Below are the code and all the weights of a small trained network. Each question names an input and a target symbol and asks about switching units off, where a switched-off unit gives its printed mean instead of its output.

import numpy as np


def w(rows, s, z=0):
    codes = np.array(rows[::2]) - 128.0
    scale = np.full(codes.shape[1], s)
    scale[-1] = z or s
    return codes * scale


def f(y):
    return y / 2 * (1 + np.tanh(0.7978845608 * (y + 0.044715 * y**3)))


def softmax(a):
    e = np.exp(a - a.max(-1, keepdims=True))
    return e / e.sum(-1, keepdims=True)


def log_softmax(a):
    a = a - a.max(-1, keepdims=True)
    return a - np.log(np.exp(a).sum(-1, keepdims=True))


def net(x, mask):
    ids = ['ΓΞΠΦΨαβεζηλμσω'.index(c) for c in x.split()]
    T = len(ids)
    res = E[ids] + P[:T]
    q, k, v = (res @ M[0].T for M in (Q, K, V))
    z = softmax(np.where(np.tri(T) > 0, q @ k.T / 3**0.5, -1e9)) @ v
    res = res + np.where(mask[0], z, O[0][:, -1]) @ O[0][:, :-1]
    y = f(res @ A[0][:, :-1].T + A[0][:, -1])
    res = res + np.where(mask[1:9], y, B[0][:, -1]) @ B[0][:, :-1]
    return log_softmax(res[-1] @ U[:, :-1].T + U[:, -1])


Q, K, V, O, A, B = {}, {}, {}, {}, {}, {}
E = w([
[170,169,124],'Γ',
[188,178,156],'Ξ',
[56,74,71],'Π',
[52,171,79],'Φ',
[88,192,138],'Ψ',
[166,73,60],'α',
[155,199,154],'β',
[97,98,124],'ε',
[201,2,95],'ζ',
[174,92,151],'η',
[5,125,144],'λ',
[145,94,112],'μ',
[137,142,130],'σ',
[149,169,109],'ω',
],0.0076)
P = w([
[58,98,245],'0',
[137,116,107],'1',
[123,91,104],'2',
[150,94,193],'3',
[141,131,111],'4',
[113,80,100],'5',
],0.013)
Q[0] = w([
[181,77,232],'h1',
[188,220,58],'h1',
[127,157,251],'h1',
],0.016)
K[0] = w([
[140,89,215],'h1',
[241,209,67],'h1',
[58,171,248],'h1',
],0.016)
V[0] = w([
[146,38,40],'h1',
[119,235,82],'h1',
[6,91,101],'h1',
],0.02)
O[0] = w([
[94,57,29,109],'h1',
[191,219,95,13],'h1',
[6,173,94,254],'h1',
],0.02,0.0075)
A[0] = w([
[86,16,96,201],'n1',
[146,198,178,4],'n2',
[119,97,4,142],'n3',
[180,18,210,230],'n4',
[169,135,1,167],'n5',
[176,108,236,144],'n6',
[101,222,77,189],'n7',
[41,125,67,130],'n8',
],0.0078,0.0032)
B[0] = w([
[160,146,56,250],'n1',
[221,89,189,161],'n2',
[38,114,227,215],'n3',
[143,116,39,163],'n4',
[167,104,251,174],'n5',
[109,86,58,176],'n6',
[151,166,117,158],'n7',
[180,164,101,245],'n8',
],0.017,0.023)
U = w([
[193,75,166,75],'Γ',
[183,125,70,38],'Ξ',
[2,150,161,161],'Π',
[84,201,195,11],'Φ',
[171,215,152,226],'Ψ',
[38,46,188,103],'α',
[206,120,109,165],'β',
[65,116,99,122],'ε',
[74,49,101,42],'ζ',
[121,128,78,250],'η',
[96,206,91,116],'λ',
[100,73,157,159],'μ',
[131,93,145,254],'σ',
[154,129,232,67],'ω',
],0.0069,0.0059)

Each question gives the input, a string of symbols that net reads in full, and the target symbol t.
The units are the heads (3 rows each of Q, K, V and O) and the neurons (one row each of A and B). Each row of codes is followed by its name. A weight is (code - 128) times the scale printed after its matrix; where a second scale follows, it is the last column's (O, A, B and U).
mask holds one flag per unit, heads first, then neurons. A switched-off unit (its flag False) gives its mean, the last column of its rows in O or B, instead of its output. The means were averaged over made-up inputs and are rounded, as every weight is.
A unit's drop is (log p(t) with every unit on - log p(t) with that unit switched off) / (log p(t) with every unit on - log p(t) with every unit switched off).
The circuit of an input: a set's keep is (log p(t) with only the set's units on - log p(t) with every unit switched off) / (log p(t) with every unit on - log p(t) with every unit switched off). Starting from all 9 units, units are removed one at a time, each time the one whose removal leaves the highest keep (on an exact tie, the one counted first), for as long as the keep stays at least 0.8.
circuit, biggest first: the units of the circuit, biggest drop first
most important unit: the unit with the biggest drop
k most important neurons: the k neurons with the biggest drops, biggest first
drop of u: that unit's drop, to one decimal
input β Π β Ψ, target Γ: circuit, biggest first -> [h1, n2, n6]
input β μ Ψ α, target Γ: 4 most important neurons -> [n2, n1, n3, n8]
input β Ψ Ξ Ψ Π μ, target Π: 3 most important neurons -> [n3, n2, n4]
input Ψ Γ β β λ α, target α: 2 most important neurons -> [n3, n5]
input Π Ψ λ ζ, target λ: 2 most important neurons -> [n3, n8]
input Ξ σ σ Ψ ω, target ω: circuit, biggest first -> [h1, n1, n5]
input η Π Ψ μ σ ω, target Π: 2 most important neurons -> [n3, n2]
input Ψ ζ Ψ β, target ω: 4 most important neurons -> [n2, n1, n8, n4]
input Ψ Ψ Ψ Ψ Ψ, target Ψ: most important unit -> h1
input Ψ Γ λ Ψ, target ω: 3 most important neurons -> [n2, n1, n8]
input Ψ Φ Ψ α Π λ, target λ: 3 most important neurons -> [n8, n1, n7]
input ε Π α Ψ Π β, target Π: 3 most important neurons -> [n3, n2, n4]
input ζ Ψ Π Π Ψ σ, target Π: circuit, biggest first -> [n3, h1]
input Ψ Γ Γ Γ, target ω: circuit, biggest first -> [h1, n2]
input Φ Π Φ λ, target Ψ: 3 most important neurons -> [n3, n2, n7]
input Ξ Π μ, target Π: circuit, biggest first -> [n3, h1, n2]
input σ η λ Φ, target α: circuit, biggest first -> [h1, n1, n8]
input ζ α σ Ψ, target Ξ: 3 most important neurons -> [n3, n1, n4]
input β Ψ λ Φ, target Γ: 3 most important neurons -> [n2, n3, n6]
input μ Ψ Ψ, target Ψ: 2 most important neurons -> [n3, n6]
input σ Ψ ζ σ, target α: circuit, biggest first -> [h1, n8]
input Π Π ε, target Π: 4 most important neurons -> [n3, n4, n2, n6]
input α ω σ ε, target η: most important unit -> n3
input Ψ Ψ λ η, target ω: 2 most important neurons -> [n2, n1]
input Ψ μ Π μ, target ω: drop of n6 -> -0.1
input λ ω β β, target Φ: drop of n1 -> 0.5
input Φ Ψ ε Π Π Ψ, target Π: drop of n1 -> -0.3
input α β β Ψ α η, target η: drop of h1 -> 0.4
